Below are the code and all the weights of a small trained network. Each question names an input and a class and asks about switching units off, where a switched-off unit gives its printed mean instead of its output.

import numpy as np


def w(rows, s, z=0):
    codes = np.array(rows[::2]) - 128.0
    scale = np.full(codes.shape[1], s)
    scale[-1] = z or s
    return codes * scale


def norm(h):
    return h / np.sqrt((h * h).mean(-1, keepdims=True) + 1e-5)


def f(y):
    return np.maximum(y, 0)


def log_softmax(a):
    a = a - a.max(-1, keepdims=True)
    return a - np.log(np.exp(a).sum(-1, keepdims=True))


def net(x, mask):
    res = np.array(x, float).reshape(1, 4) / 4 @ E
    u = 0
    for l in range(3):
        y = f(norm(res) @ A[l][:, :-1].T + A[l][:, -1])
        res = res + np.where(mask[u : u + 3], y, B[l][:, -1]) @ B[l][:, :-1]
        u += 3
    return log_softmax(norm(res)[-1] @ U[:, :-1].T + U[:, -1])


A, B = {}, {}
E = w([
[133,109,128,125,134,116,134,126,115,141],'x0',
[135,207,224,111,93,156,130,210,13,151],'x1',
[16,202,127,121,7,99,179,131,192,238],'x2',
[136,231,162,173,131,76,125,229,103,160],'x3',
],0.0014)
A[0] = w([
[129,128,160,35,75,225,170,115,38,108,32],'0.n0',
[142,181,108,238,182,8,37,151,190,146,33],'0.n1',
[35,177,153,54,23,114,168,95,202,252,252],'0.n2',
],0.003,0.0012)
B[0] = w([
[121,68,47,158,101,196,196,252,110,58,176],'0.n0',
[153,127,79,147,145,217,223,185,72,22,171],'0.n1',
[44,85,91,186,34,82,183,79,186,131,255],'0.n2',
],0.0036,0.005)
A[1] = w([
[169,78,152,87,150,108,27,45,179,133,5],'1.n0',
[162,187,107,166,191,82,152,120,190,134,127],'1.n1',
[67,224,161,118,76,57,134,102,132,254,88],'1.n2',
],0.004,0.0023)
B[1] = w([
[46,71,88,185,109,172,245,110,172,86,175],'1.n0',
[122,33,121,70,76,176,122,197,69,155,155],'1.n1',
[225,104,93,9,253,230,146,172,51,90,254],'1.n2',
],0.0047,0.0024)
A[2] = w([
[177,233,237,205,114,59,58,188,52,142,5],'2.n0',
[61,146,146,82,59,6,128,3,245,238,72],'2.n1',
[135,72,148,196,196,127,103,5,208,112,31],'2.n2',
],0.0037,0.0012)
B[2] = w([
[115,214,190,80,119,54,36,34,216,237,204],'2.n0',
[204,199,229,135,223,104,2,146,93,145,251],'2.n1',
[102,220,150,129,41,61,110,175,138,210,240],'2.n2',
],0.0046,0.0018)
U = w([
[20,45,48,209,30,73,253,125,235,164,34],'0',
[233,43,56,40,239,220,136,228,1,38,61],'1',
[189,238,247,108,216,24,9,33,209,238,251],'2',
],0.005,0.0013)

Each question gives the input, the list of numbers given to net, and the class t.
The units are the neurons (one row each of A and B). Each row of codes is followed by its name. A weight is (code - 128) times the scale printed after its matrix; where a second scale follows, it is the last column's (A, B and U).
mask holds one flag per neuron, layer by layer. A switched-off neuron (its flag False) gives its mean, the last column of its row in B, instead of its output. The means were averaged over made-up inputs and are rounded, as every weight is.
A unit's drop is (log p(t) with every unit on - log p(t) with that unit switched off) / (log p(t) with every unit on - log p(t) with every unit switched off).
The circuit of an input: a set's keep is (log p(t) with only the set's units on - log p(t) with every unit switched off) / (log p(t) with every unit on - log p(t) with every unit switched off). Starting from all 9 units, units are removed one at a time, each time the one whose removal leaves the highest keep (on an exact tie, the one counted first), for as long as the keep stays at least 0.8.
circuit, biggest first: the units of the circuit, biggest drop first
unit that matters most: the unit with the biggest drop
k most important neurons of layer l: the k neurons of layer l with the biggest drops, biggest first
drop of u: that unit's drop, to one decimal
input [-2,7,0,8], class 2: circuit, biggest first : [2.n0]
input [7,7,-8,3], class 2: circuit, biggest first : [2.n0 1.n2]
input [-2,8,-8,1], class 2: circuit, biggest first : [2.n0 1.n2 0.n1]
input [-5,-1,-6,-1], class 0: 2 most important neurons of layer 1 : [1.n2 1.n0]
input [-8,0,-8,-6], class 0: 2 most important neurons of layer 0 : [0.n1 0.n0]
input [7,-3,-5,-4], class 0: 2 most important neurons of layer 1 : [1.n0 1.n2]
input [1,-2,-8,0], class 0: 2 most important neurons of layer 2 : [2.n2 2.n1]
input [-3,-7,-2,1], class 1: 2 most important neurons of layer 1 : [1.n1 1.n0]
input [3,0,2,-3], class 2: 2 most important neurons of layer 1 : [1.n0 1.n1]
input [2,-7,1,-6], class 2: 2 most important neurons of layer 2 : [2.n1 2.n2]
input [-7,-4,-5,-6], class 0: 2 most important neurons of layer 1 : [1.n0 1.n2]
input [5,6,1,-4], class 0: 2 most important neurons of layer 0 : [0.n0 0.n1]
input [-4,-2,-7,-7], class 0: 2 most important neurons of layer 1 : [1.n0 1.n2]
input [6,-4,-7,-2], class 0: unit that matters most : 1.n0
input [-3,4,6,6], class 1: drop of 1.n2 : 1.7
input [8,5,8,6], class 1: drop of 1.n2 : 1.7
input [2,8,7,3], class 1: drop of 1.n2 : 1.6
